Below is a small trained network, with its code and all its weights. Each question gives an input and a target symbol and asks what happens when units are switched off, that is, made to give their printed mean instead of their output.

import numpy as np


def w(rows, s, z=0):
    codes = np.array(rows[::2]) - 128.0
    scale = np.full(codes.shape[1], s)
    scale[-1] = z or s
    return codes * scale


def f(y):
    return np.maximum(y, 0)


def softmax(a):
    e = np.exp(a - a.max(-1, keepdims=True))
    return e / e.sum(-1, keepdims=True)


def log_softmax(a):
    a = a - a.max(-1, keepdims=True)
    return a - np.log(np.exp(a).sum(-1, keepdims=True))


def net(x, mask):
    ids = ['ΓΘΛΞΨΩδεζημπστφ'.index(c) for c in x.split()]
    T = len(ids)
    res = E[ids] + P[:T]
    r = res
    for j in range(2):
        rows = slice(3 * j, 3 * j + 3)
        q, k, v = (r @ M[0][rows].T for M in (Q, K, V))
        z = softmax(np.where(np.tri(T) > 0, q @ k.T / 3**0.5, -1e9)) @ v
        o = O[0][rows]
        res = res + np.where(mask[j], z, o[:, -1]) @ o[:, :-1]
    y = f(res @ A[0][:, :-1].T + A[0][:, -1])
    res = res + np.where(mask[2:10], y, B[0][:, -1]) @ B[0][:, :-1]
    return log_softmax(res[-1] @ U[:, :-1].T + U[:, -1])


Q, K, V, O, A, B = {}, {}, {}, {}, {}, {}
E = w([
[194,135,109,160,134,86,100],'Γ',
[228,170,124,168,71,95,199],'Θ',
[130,80,123,54,183,198,202],'Λ',
[198,92,168,172,93,106,189],'Ξ',
[144,122,33,7,132,189,148],'Ψ',
[215,160,82,112,144,131,135],'Ω',
[196,118,103,99,102,163,179],'δ',
[113,163,199,150,162,136,187],'ε',
[156,131,65,77,128,139,38],'ζ',
[145,220,176,116,148,152,205],'η',
[183,70,91,55,49,168,81],'μ',
[185,97,144,97,181,177,66],'π',
[139,118,236,103,55,182,224],'σ',
[160,172,219,136,32,142,166],'τ',
[180,185,118,48,55,154,68],'φ',
],0.014)
P = w([
[91,110,128,140,159,80,124],'0',
[175,101,134,52,166,41,122],'1',
[137,125,100,130,167,149,188],'2',
[106,197,225,184,161,184,54],'3',
[254,175,244,49,150,109,73],'4',
[166,199,194,171,158,230,96],'5',
],0.0099)
Q[0] = w([
[191,132,135,130,158,158,129],'h0',
[55,101,179,99,103,4,88],'h0',
[48,100,124,174,86,86,97],'h0',
[180,160,97,138,162,214,156],'h1',
[157,141,150,84,149,99,138],'h1',
[62,94,121,141,116,91,137],'h1',
],0.032)
K[0] = w([
[155,143,150,181,121,176,105],'h0',
[53,87,5,219,152,77,197],'h0',
[200,88,117,87,183,41,182],'h0',
[148,161,242,56,77,179,61],'h1',
[49,160,104,194,72,163,97],'h1',
[103,94,93,92,134,23,171],'h1',
],0.018)
V[0] = w([
[163,165,164,202,112,70,160],'h0',
[140,165,71,120,26,131,106],'h0',
[193,2,143,195,99,151,112],'h0',
[185,173,73,168,230,108,111],'h1',
[184,156,91,158,110,137,175],'h1',
[110,131,126,71,140,204,209],'h1',
],0.023)
O[0] = w([
[117,129,67,88,183,125,228,192],'h0',
[79,199,148,38,121,111,111,123],'h0',
[253,96,180,85,101,184,194,149],'h0',
[116,129,188,148,211,77,101,1],'h1',
[157,191,138,141,155,74,113,165],'h1',
[177,183,106,201,85,88,88,239],'h1',
],0.017,0.0096)
A[0] = w([
[123,160,65,105,41,170,145,133],'n0',
[119,167,168,92,130,140,231,150],'n1',
[46,80,124,142,80,217,158,88],'n2',
[78,154,125,102,113,126,80,90],'n3',
[106,179,167,211,121,154,54,61],'n4',
[162,112,213,140,149,51,87,254],'n5',
[103,143,129,190,105,29,254,182],'n6',
[39,176,111,81,168,40,169,47],'n7',
],0.0081,0.0041)
B[0] = w([
[52,132,239,129,192,82,210,253],'n0',
[174,74,90,94,81,107,26,183],'n1',
[202,231,95,180,142,107,49,168],'n2',
[115,122,65,211,94,179,160,151],'n3',
[134,2,116,12,52,97,192,161],'n4',
[68,206,94,187,199,228,92,183],'n5',
[123,103,38,80,184,158,107,197],'n6',
[191,133,226,179,76,60,134,172],'n7',
],0.0086,0.03)
U = w([
[134,62,165,160,130,112,103,131],'Γ',
[201,125,133,185,79,62,83,3],'Θ',
[184,76,121,214,42,113,74,68],'Λ',
[172,97,90,144,67,163,88,58],'Ξ',
[111,120,67,157,37,164,80,109],'Ψ',
[125,161,163,192,147,97,92,52],'Ω',
[200,252,42,191,62,176,28,194],'δ',
[99,103,51,177,117,171,102,168],'ε',
[28,138,110,125,112,218,92,218],'ζ',
[148,112,105,220,82,58,76,86],'η',
[160,145,167,134,41,190,91,83],'μ',
[160,80,151,211,101,194,91,93],'π',
[177,134,122,220,62,149,176,122],'σ',
[77,200,48,45,105,120,105,166],'τ',
[88,182,138,192,45,86,71,118],'φ',
],0.0044,0.005)

Each question gives the input, a string of symbols that net reads in full, and the target symbol t.
The units are the heads (3 rows each of Q, K, V and O) and the neurons (one row each of A and B). Each row of codes is followed by its name. A weight is (code - 128) times the scale printed after its matrix; where a second scale follows, it is the last column's (O, A, B and U).
mask holds one flag per unit, heads first, then neurons. A switched-off unit (its flag False) gives its mean, the last column of its rows in O or B, instead of its output. The means were averaged over made-up inputs and are rounded, as every weight is.
A unit's drop is (log p(t) with every unit on - log p(t) with that unit switched off) / (log p(t) with every unit on - log p(t) with every unit switched off).
The circuit of an input: a set's keep is (log p(t) with only the set's units on - log p(t) with every unit switched off) / (log p(t) with every unit on - log p(t) with every unit switched off). Starting from all 10 units, units are removed one at a time, each time the one whose removal leaves the highest keep (on an exact tie, the one counted first), for as long as the keep stays at least 0.8.
circuit, biggest first: the units of the circuit, biggest drop first
unit that matters most: the unit with the biggest drop
k most important neurons: the k neurons with the biggest drops, biggest first
which heads matter: for each layer, one digit per head in row order, 1 if its drop is at least 0.15 and else 0, layers parted by /
input μ π δ σ φ, target σ: circuit, biggest first : (n0, h1, h0)
input δ δ σ, target σ: which heads matter : 11
input δ Ω δ Λ ζ, target Λ: which heads matter : 10
input σ δ δ δ σ, target δ: circuit, biggest first : (h1, n0)
input ε δ ζ π Ψ Θ, target π: which heads matter : 11
input ζ σ σ Ω, target Ω: which heads matter : 01
input φ σ Γ, target φ: circuit, biggest first : (h0, n7)
input σ δ φ δ σ η, target σ: unit that matters most : n0
input μ Γ ε, target μ: which heads matter : 10
input τ Λ τ σ Ψ Ξ, target σ: circuit, biggest first : (n0, h1)
input ε Λ δ, target ε: which heads matter : 10
input Θ Γ δ σ τ Ξ, target τ: which heads matter : 10
input μ δ δ δ Γ, target δ: which heads matter : 01
input Θ Ξ τ μ δ φ, target φ: 2 most important neurons : (n7, n6)
input δ μ Ξ δ Λ, target δ: 2 most important neurons : (n0, n4)
input Ω σ Γ, target σ: most important neuron : (n0)
input Θ δ δ δ ζ δ, target ζ: circuit, biggest first : (h1, h0)
input δ δ ζ σ Ψ, target σ: circuit, biggest first : (n0, h1, h0)
input δ Γ δ σ ε, target σ: circuit, biggest first : (h1, n0)
input φ σ τ Ξ, target Ξ: 2 most important neurons : (n1, n0)
input δ ε ε μ Γ Ξ, target μ: circuit, biggest first : (h0)
input δ τ δ δ η, target δ: which heads matter : 01
input δ σ δ σ δ Ω, target σ: which heads matter : 01
